Below are the code and all the weights of a small trained network. Each question names an input and a target symbol and asks about switching units off, where a switched-off unit gives its printed mean instead of its output.

import numpy as np


def w(rows, s, z=0):
    codes = np.array(rows[::2]) - 128.0
    scale = np.full(codes.shape[1], s)
    scale[-1] = z or s
    return codes * scale


def norm(h):
    return h / np.sqrt((h * h).mean(-1, keepdims=True) + 1e-5)


def f(y):
    return y / 2 * (1 + np.tanh(0.7978845608 * (y + 0.044715 * y**3)))


def softmax(a):
    e = np.exp(a - a.max(-1, keepdims=True))
    return e / e.sum(-1, keepdims=True)


def log_softmax(a):
    a = a - a.max(-1, keepdims=True)
    return a - np.log(np.exp(a).sum(-1, keepdims=True))


def net(x, mask):
    ids = ['αγδθλξπφ'.index(c) for c in x.split()]
    T = len(ids)
    res = E[ids] + P[:T]
    u = 0
    for l in range(2):
        q, k, v = (norm(res) @ M[l].T for M in (Q, K, V))
        z = softmax(np.where(np.tri(T) > 0, q @ k.T / 4**0.5, -1e9)) @ v
        res = res + np.where(mask[u], z, O[l][:, -1]) @ O[l][:, :-1]
        u += 1
        y = f(norm(res) @ A[l][:, :-1].T + A[l][:, -1])
        res = res + np.where(mask[u : u + 16], y, B[l][:, -1]) @ B[l][:, :-1]
        u += 16
    return log_softmax(norm(res)[-1] @ U[:, :-1].T + U[:, -1])


Q, K, V, O, A, B = {}, {}, {}, {}, {}, {}
E = w([
[153,103,196],'α',
[28,157,110],'γ',
[166,253,114],'δ',
[130,147,38],'θ',
[193,88,157],'λ',
[146,104,161],'ξ',
[101,174,164],'π',
[132,106,213],'φ',
],0.0024)
P = w([
[104,51,129],'0',
[116,170,227],'1',
[158,195,237],'2',
[191,227,231],'3',
[209,228,233],'4',
[220,254,221],'5',
],0.00081)
Q[0] = w([
[69,139,127],'L0H1',
[67,190,138],'L0H1',
[2,212,111],'L0H1',
[27,170,60],'L0H1',
],0.00096)
K[0] = w([
[164,124,178],'L0H1',
[153,106,169],'L0H1',
[164,86,170],'L0H1',
[152,11,214],'L0H1',
],0.0012)
V[0] = w([
[77,107,83],'L0H1',
[129,128,128],'L0H1',
[103,131,253],'L0H1',
[128,128,128],'L0H1',
],0.0023)
O[0] = w([
[223,175,98,2],'L0H1',
[127,128,129,129],'L0H1',
[51,84,4,218],'L0H1',
[128,128,128,128],'L0H1',
],0.0015,0.00072)
A[0] = w([
[130,128,137,138],'L0N1',
[2,138,81,82],'L0N2',
[171,184,58,44],'L0N3',
[87,127,80,131],'L0N4',
[124,126,162,181],'L0N5',
[180,177,25,3],'L0N6',
[148,127,149,70],'L0N7',
[176,122,158,28],'L0N8',
[130,128,135,136],'L0N9',
[149,141,108,39],'L0N10',
[173,118,166,108],'L0N11',
[129,128,130,129],'L0N12',
[128,128,128,128],'L0N13',
[131,128,129,118],'L0N14',
[128,128,128,127],'L0N15',
[134,125,162,185],'L0N16',
],0.0043,0.0007)
B[0] = w([
[129,136,123,144],'L0N1',
[252,128,117,68],'L0N2',
[115,34,213,254],'L0N3',
[180,110,162,71],'L0N4',
[142,154,117,187],'L0N5',
[134,45,235,235],'L0N6',
[119,149,119,149],'L0N7',
[104,183,110,173],'L0N8',
[128,134,124,141],'L0N9',
[101,106,159,124],'L0N10',
[111,197,103,211],'L0N11',
[128,130,127,131],'L0N12',
[128,128,128,128],'L0N13',
[126,131,127,128],'L0N14',
[128,127,128,128],'L0N15',
[134,170,109,199],'L0N16',
],0.0027,0.00085)
Q[1] = w([
[108,91,147],'L1H1',
[85,14,84],'L1H1',
[177,254,172],'L1H1',
[92,36,105],'L1H1',
],0.0084)
K[1] = w([
[123,187,158],'L1H1',
[114,243,103],'L1H1',
[142,1,149],'L1H1',
[123,219,120],'L1H1',
],0.0084)
V[1] = w([
[30,87,87],'L1H1',
[57,182,253],'L1H1',
[176,183,209],'L1H1',
[57,67,60],'L1H1',
],0.0035)
O[1] = w([
[146,25,188,2],'L1H1',
[246,167,64,208],'L1H1',
[173,219,48,255],'L1H1',
[99,4,202,6],'L1H1',
],0.0034,0.00085)
A[1] = w([
[208,164,97,166],'L1N1',
[178,3,171,14],'L1N2',
[122,136,122,99],'L1N3',
[119,133,127,116],'L1N4',
[165,140,150,110],'L1N5',
[41,97,197,217],'L1N6',
[150,131,106,119],'L1N7',
[157,137,167,134],'L1N8',
[145,132,142,153],'L1N9',
[217,171,52,198],'L1N10',
[184,158,154,181],'L1N11',
[125,151,57,97],'L1N12',
[177,148,195,111],'L1N13',
[71,165,17,2],'L1N14',
[69,164,4,9],'L1N15',
[154,7,160,22],'L1N16',
],0.005,0.0017)
B[1] = w([
[127,68,124,212],'L1N1',
[163,255,229,129],'L1N2',
[126,134,132,124],'L1N3',
[127,133,128,126],'L1N4',
[141,107,128,142],'L1N5',
[144,108,48,166],'L1N6',
[116,110,138,133],'L1N7',
[151,103,121,146],'L1N8',
[136,103,119,143],'L1N9',
[100,51,134,253],'L1N10',
[147,72,115,190],'L1N11',
[107,131,179,142],'L1N12',
[186,87,118,157],'L1N13',
[119,177,191,126],'L1N14',
[120,189,214,129],'L1N15',
[184,200,197,127],'L1N16',
],0.0044,0.0033)
U = w([
[165,112,203,22],'α',
[67,134,76,136],'γ',
[210,212,28,247],'δ',
[204,31,74,6],'θ',
[12,49,128,182],'λ',
[105,54,227,112],'ξ',
[64,209,147,130],'π',
[222,167,209,55],'φ',
],0.011,0.0016)

Each question gives the input, a string of symbols that net reads in full, and the target symbol t.
The units are the heads (4 rows each of Q, K, V and O) and the neurons (one row each of A and B). Each row of codes is followed by its name. A weight is (code - 128) times the scale printed after its matrix; where a second scale follows, it is the last column's (O, A, B and U).
mask holds one flag per unit, layer by layer, with each layer's heads first. A switched-off unit (its flag False) gives its mean, the last column of its rows in O or B, instead of its output. The means were averaged over made-up inputs and are rounded, as every weight is.
A unit's drop is (log p(t) with every unit on - log p(t) with that unit switched off) / (log p(t) with every unit on - log p(t) with every unit switched off).
The circuit of an input: a set's keep is (log p(t) with only the set's units on - log p(t) with every unit switched off) / (log p(t) with every unit on - log p(t) with every unit switched off). Starting from the 12 units with the biggest drops (on a tie, the unit counted first), units are removed one at a time, each time the one whose removal leaves the highest keep (on an exact tie, the one counted first), for as long as the keep stays at least 0.8.
circuit, biggest first: the units of the circuit, biggest drop first
unit that matters most: the unit with the biggest drop
top k neurons: the k neurons with the biggest drops, biggest first
k most important neurons of layer l: the k neurons of layer l with the biggest drops, biggest first
drop when u is switched off: that unit's drop, to one decimal
input λ λ δ λ, target λ: circuit, biggest first	L0N3, L0N6, L1H1
input δ θ ξ, target λ: circuit, biggest first	L0N2, L1N6, L1N16, L0N6
input δ δ γ, target δ: circuit, biggest first	L1H1
input φ γ ξ, target φ: top 2 neurons	L0N6, L1N2
input φ λ δ ξ λ, target φ: 2 most important neurons of layer 0	L0N6, L0N3
input π λ φ φ δ, target π: top 3 neurons	L0N2, L0N11, L0N8
input δ α α, target δ: top 2 neurons	L0N3, L0N6
input γ δ φ, target γ: 2 most important neurons of layer 0	L0N2, L0N11
input δ θ π, target γ: 3 most important neurons of layer 1	L1N16, L1N2, L1N10
input γ λ ξ α, target λ: 2 most important neurons of layer 1	L1N2, L1N16
input θ ξ λ δ δ π, target λ: 3 most important neurons of layer 1	L1N2, L1N16, L1N6
input λ δ θ δ π, target γ: top 2 neurons	L1N2, L1N16
input γ λ λ, target γ: top 2 neurons	L0N2, L0N11
input ξ δ ξ θ ξ, target λ: top 3 neurons	L0N3, L0N6, L0N2
input φ φ γ φ δ δ, target φ: 3 most important neurons of layer 1	L1N2, L1N10, L1N16
input γ δ δ δ, target γ: 4 most important neurons of layer 0	L0N2, L0N11, L0N8, L0N6
input π δ δ δ λ, target π: 3 most important neurons of layer 0	L0N2, L0N11, L0N8
input λ α λ θ π δ, target θ: unit that matters most	L0N6
input λ δ δ λ δ α, target λ: top 2 neurons	L0N6, L0N3
input δ δ α, target δ: drop when L1H1 is switched off	0.8
input δ δ δ ξ, target δ: drop when L1H1 is switched off	1.3
input π δ ξ, target π: drop when L1H1 is switched off	0.1
input λ α δ, target λ: drop when L0N3 is switched off	0.3
